Here is a tiny trained network, its code and every weight. The questions are about switching its units off for an input and a target symbol, where a switched-off unit gives its printed mean instead of its output.

import numpy as np


def w(rows, s, z=0):
    codes = np.array(rows[::2]) - 128.0
    scale = np.full(codes.shape[1], s)
    scale[-1] = z or s
    return codes * scale


def norm(h):
    return h / np.sqrt((h * h).mean(-1, keepdims=True) + 1e-5)


def f(y):
    return y / 2 * (1 + np.tanh(0.7978845608 * (y + 0.044715 * y**3)))


def softmax(a):
    e = np.exp(a - a.max(-1, keepdims=True))
    return e / e.sum(-1, keepdims=True)


def log_softmax(a):
    a = a - a.max(-1, keepdims=True)
    return a - np.log(np.exp(a).sum(-1, keepdims=True))


def net(x, mask):
    ids = ['ΔΘΞεημ'.index(c) for c in x.split()]
    T = len(ids)
    res = E[ids] + P[:T]
    q, k, v = (norm(res) @ M[0].T for M in (Q, K, V))
    z = softmax(np.where(np.tri(T) > 0, q @ k.T / 4**0.5, -1e9)) @ v
    res = res + np.where(mask[0], z, O[0][:, -1]) @ O[0][:, :-1]
    y = f(norm(res) @ A[0][:, :-1].T + A[0][:, -1])
    res = res + np.where(mask[1:9], y, B[0][:, -1]) @ B[0][:, :-1]
    return log_softmax(norm(res)[-1] @ U[:, :-1].T + U[:, -1])


Q, K, V, O, A, B = {}, {}, {}, {}, {}, {}
E = w([
[202,159,146,120,112,84,59,183,217],'Δ',
[173,184,169,42,122,152,144,169,186],'Θ',
[156,78,250,130,145,84,88,104,166],'Ξ',
[139,194,158,139,74,67,153,110,243],'ε',
[60,132,178,80,119,112,162,99,183],'η',
[96,181,142,145,104,136,67,112,99],'μ',
],0.011)
P = w([
[54,116,201,110,43,93,195,255,76],'0',
[53,128,135,50,175,3,171,188,52],'1',
[95,77,81,48,173,33,135,134,104],'2',
[43,144,147,93,128,121,118,137,147],'3',
[107,109,147,81,117,183,86,115,197],'4',
[156,181,113,76,217,87,192,27,80],'5',
[174,119,72,81,242,137,142,47,159],'6',
[133,150,135,89,159,194,99,45,199],'7',
[173,117,73,114,231,218,81,75,223],'8',
],0.0075)
Q[0] = w([
[107,110,84,157,97,84,210,211,19],'H0',
[209,91,48,145,195,171,156,87,125],'H0',
[111,160,121,91,175,29,129,89,112],'H0',
[123,65,81,254,96,144,186,182,98],'H0',
],0.011)
K[0] = w([
[111,96,162,160,85,75,126,249,90],'H0',
[185,81,183,119,69,171,103,168,218],'H0',
[39,191,193,151,58,202,116,99,115],'H0',
[145,95,110,89,107,118,152,235,126],'H0',
],0.011)
V[0] = w([
[41,188,77,230,85,114,116,72,86],'H0',
[163,128,1,187,61,65,154,171,204],'H0',
[41,130,59,48,126,207,232,122,166],'H0',
[174,246,56,83,110,171,63,171,79],'H0',
],0.0081)
O[0] = w([
[94,232,108,109,220,121,93,71,151,154],'H0',
[128,198,217,156,93,34,176,61,163,1],'H0',
[37,176,2,111,96,41,227,191,84,148],'H0',
[74,188,208,72,46,126,85,198,101,140],'H0',
],0.01,0.0068)
A[0] = w([
[135,97,115,124,167,146,109,169,170,172],'N0',
[114,112,121,147,181,117,211,111,210,144],'N1',
[72,234,99,77,210,181,12,63,43,148],'N2',
[86,218,104,146,228,150,25,153,63,107],'N3',
[80,98,6,175,186,104,223,101,84,2],'N4',
[111,180,194,167,97,67,167,107,153,125],'N5',
[176,107,159,178,217,97,161,55,153,75],'N6',
[116,127,15,118,183,151,129,144,113,205],'N7',
],0.011,0.0061)
B[0] = w([
[135,147,74,112,119,118,127,78,110,162],'N0',
[139,176,95,97,89,161,160,85,191,158],'N1',
[18,118,127,86,195,191,50,143,89,251],'N2',
[24,170,121,11,176,154,66,133,75,217],'N3',
[70,69,143,218,157,79,221,207,210,159],'N4',
[163,200,41,124,132,171,106,76,120,145],'N5',
[92,201,86,83,65,123,156,137,148,144],'N6',
[72,109,229,161,159,81,150,107,138,189],'N7',
],0.011,0.021)
U = w([
[176,15,15,172,173,214,80,127,97,114],'Δ',
[37,106,141,74,187,147,40,105,78,185],'Θ',
[52,74,137,195,187,108,151,147,201,102],'Ξ',
[141,126,255,172,99,110,70,93,105,156],'ε',
[103,66,69,62,40,112,102,231,98,1],'η',
[99,164,45,83,67,138,137,44,149,78],'μ',
],0.0051,0.0026)

Each question gives the input, a string of symbols that net reads in full, and the target symbol t.
The units are the heads (4 rows each of Q, K, V and O) and the neurons (one row each of A and B). Each row of codes is followed by its name. A weight is (code - 128) times the scale printed after its matrix; where a second scale follows, it is the last column's (O, A, B and U).
mask holds one flag per unit, heads first, then neurons. A switched-off unit (its flag False) gives its mean, the last column of its rows in O or B, instead of its output. The means were averaged over made-up inputs and are rounded, as every weight is.
A unit's drop is (log p(t) with every unit on - log p(t) with that unit switched off) / (log p(t) with every unit on - log p(t) with every unit switched off).
The circuit of an input: a set's keep is (log p(t) with only the set's units on - log p(t) with every unit switched off) / (log p(t) with every unit on - log p(t) with every unit switched off). Starting from all 9 units, units are removed one at a time, each time the one whose removal leaves the highest keep (on an exact tie, the one counted first), for as long as the keep stays at least 0.8.
units of the circuit, in order: the units of the circuit, biggest drop first
unit that matters most: the unit with the biggest drop
top k neurons: the k neurons with the biggest drops, biggest first
drop of u: that unit's drop, to one decimal
input ε η Ξ Θ Θ Θ, target η: units of the circuit, in order : H0; N2
input Ξ μ Θ Ξ ε, target μ: unit that matters most : N2
input Θ Ξ μ Θ η Ξ, target Ξ: units of the circuit, in order : H0; N4
input μ Δ Θ Θ, target η: units of the circuit, in order : H0; N2; N3
input Θ η Δ Θ Θ Δ, target η: units of the circuit, in order : H0; N2
input μ Ξ μ Ξ Ξ Δ Δ Δ Δ, target ε: units of the circuit, in order : H0; N2
input ε Θ ε η η ε, target Ξ: units of the circuit, in order : H0; N4
input η Ξ Θ Θ, target Δ: units of the circuit, in order : H0; N3; N2
input Ξ Δ ε Δ Θ, target μ: units of the circuit, in order : H0; N2; N5
input Ξ ε ε Ξ Ξ, target μ: units of the circuit, in order : H0; N6; N2; N7
input ε Δ Θ, target μ: drop of H0 : 1.2
input μ η Δ Θ Ξ, target Δ: drop of N3 : 0.2
input η Θ η, target Ξ: drop of N1 : 0.0
input μ Θ Ξ Ξ ε Θ Ξ, target μ: drop of N3 : 0.1
input ε μ η Ξ Ξ, target Ξ: top neuron : N4
